Below are the code and all the weights of a small trained network. Each question names an input and a class and asks about switching units off, where a switched-off unit gives its printed mean instead of its output.

import numpy as np


def w(rows, s, z=0):
    codes = np.array(rows[::2]) - 128.0
    scale = np.full(codes.shape[1], s)
    scale[-1] = z or s
    return codes * scale


def f(y):
    return y / 2 * (1 + np.tanh(0.7978845608 * (y + 0.044715 * y**3)))


def log_softmax(a):
    a = a - a.max(-1, keepdims=True)
    return a - np.log(np.exp(a).sum(-1, keepdims=True))


def net(x, mask):
    res = np.array(x, float).reshape(1, 5) / 4 @ E
    y = f(res @ A[0][:, :-1].T + A[0][:, -1])
    res = res + np.where(mask, y, B[0][:, -1]) @ B[0][:, :-1]
    return log_softmax(res[-1] @ U[:, :-1].T + U[:, -1])


A, B = {}, {}
E = w([
[125,183,120,177,175,162,167,139,126,183,134,241],'x0',
[146,157,59,104,177,162,166,125,105,130,89,134],'x1',
[197,164,157,68,106,133,231,5,101,114,146,149],'x2',
[111,105,214,170,117,138,126,142,120,97,164,189],'x3',
[150,116,55,193,178,169,154,157,134,226,99,116],'x4',
],0.013)
A[0] = w([
[134,114,69,110,146,136,115,133,124,159,74,65,207],'n1',
[115,124,50,193,181,150,82,204,143,208,101,110,146],'n2',
[166,140,151,82,119,159,144,17,85,164,156,204,151],'n3',
[45,73,226,172,114,119,123,231,144,113,163,168,128],'n4',
[127,158,127,210,166,163,120,189,128,86,119,180,108],'n5',
[134,159,178,124,133,133,111,157,122,121,135,121,181],'n6',
[173,172,143,113,130,177,240,6,125,105,135,149,142],'n7',
[82,113,121,99,118,121,141,91,175,132,135,142,5],'n8',
[107,132,170,2,53,68,94,78,122,75,138,43,163],'n9',
[135,100,89,131,131,152,141,90,75,108,106,76,42],'n10',
[162,147,136,98,167,105,154,112,137,75,139,16,223],'n11',
[135,120,121,142,117,141,114,75,120,149,163,163,36],'n12',
],0.0091,0.0029)
B[0] = w([
[62,86,33,83,81,201,106,140,58,113,139,79,194],'n1',
[56,251,89,162,104,140,147,181,103,152,95,45,238],'n2',
[178,175,188,115,134,95,238,133,174,154,76,193,222],'n3',
[59,128,193,162,141,59,21,115,154,141,168,202,210],'n4',
[46,192,135,157,150,128,98,110,128,121,138,122,186],'n5',
[153,96,159,98,131,95,66,142,115,133,102,152,143],'n6',
[254,103,164,121,168,30,188,138,122,187,164,125,255],'n7',
[144,168,96,86,151,110,121,92,133,93,116,104,128],'n8',
[111,47,188,49,26,229,129,33,169,20,137,102,235],'n9',
[187,60,91,126,181,158,109,120,123,118,120,110,159],'n10',
[115,71,59,95,126,236,104,111,90,85,129,104,191],'n11',
[121,151,176,133,129,122,134,127,133,86,194,131,141],'n12',
],0.008,0.019)
U = w([
[22,132,188,212,130,87,35,177,146,111,145,212,244],'0',
[182,198,196,106,155,64,225,115,141,163,103,182,161],'1',
[106,44,174,4,8,188,138,70,140,1,113,98,108],'2',
[196,81,45,62,177,147,195,121,101,165,89,97,5],'3',
[36,210,13,171,155,184,139,221,112,165,67,50,156],'4',
],0.0077,0.0019)

Each question gives the input, the list of numbers given to net, and the class t.
The units are the neurons (one row each of A and B). Each row of codes is followed by its name. A weight is (code - 128) times the scale printed after its matrix; where a second scale follows, it is the last column's (A, B and U).
mask holds one flag per neuron, in row order. A switched-off neuron (its flag False) gives its mean, the last column of its row in B, instead of its output. The means were averaged over made-up inputs and are rounded, as every weight is.
A unit's drop is (log p(t) with every unit on - log p(t) with that unit switched off) / (log p(t) with every unit on - log p(t) with every unit switched off).
The circuit of an input: a set's keep is (log p(t) with only the set's units on - log p(t) with every unit switched off) / (log p(t) with every unit on - log p(t) with every unit switched off). Starting from all 12 units, units are removed one at a time, each time the one whose removal leaves the highest keep (on an exact tie, the one counted first), for as long as the keep stays at least 0.8.
circuit, biggest first: the units of the circuit, biggest drop first
k most important neurons: the k neurons with the biggest drops, biggest first
drop of u: that unit's drop, to one decimal
input [2,-6,1,8,-4], class 0: circuit, biggest first : [n4]
input [4,6,3,-1,5], class 1: 4 most important neurons : [n7; n11; n3; n9]
input [0,-4,0,0,2], class 0: 4 most important neurons : [n9; n7; n2; n3]
input [5,1,0,4,0], class 0: 2 most important neurons : [n7; n5]
input [7,-4,-7,3,7], class 4: 2 most important neurons : [n2; n9]
input [-2,7,3,3,-2], class 1: 3 most important neurons : [n7; n1; n3]
input [0,1,-2,1,-2], class 0: drop of n9 : 0.6
input [0,-6,1,5,-2], class 0: drop of n4 : 1.2
input [-1,-5,-3,4,-5], class 0: drop of n4 : 3.5
input [-6,0,-6,8,-4], class 0: drop of n4 : 3.8
input [-3,6,-2,2,0], class 4: 2 most important neurons : [n9; n7]
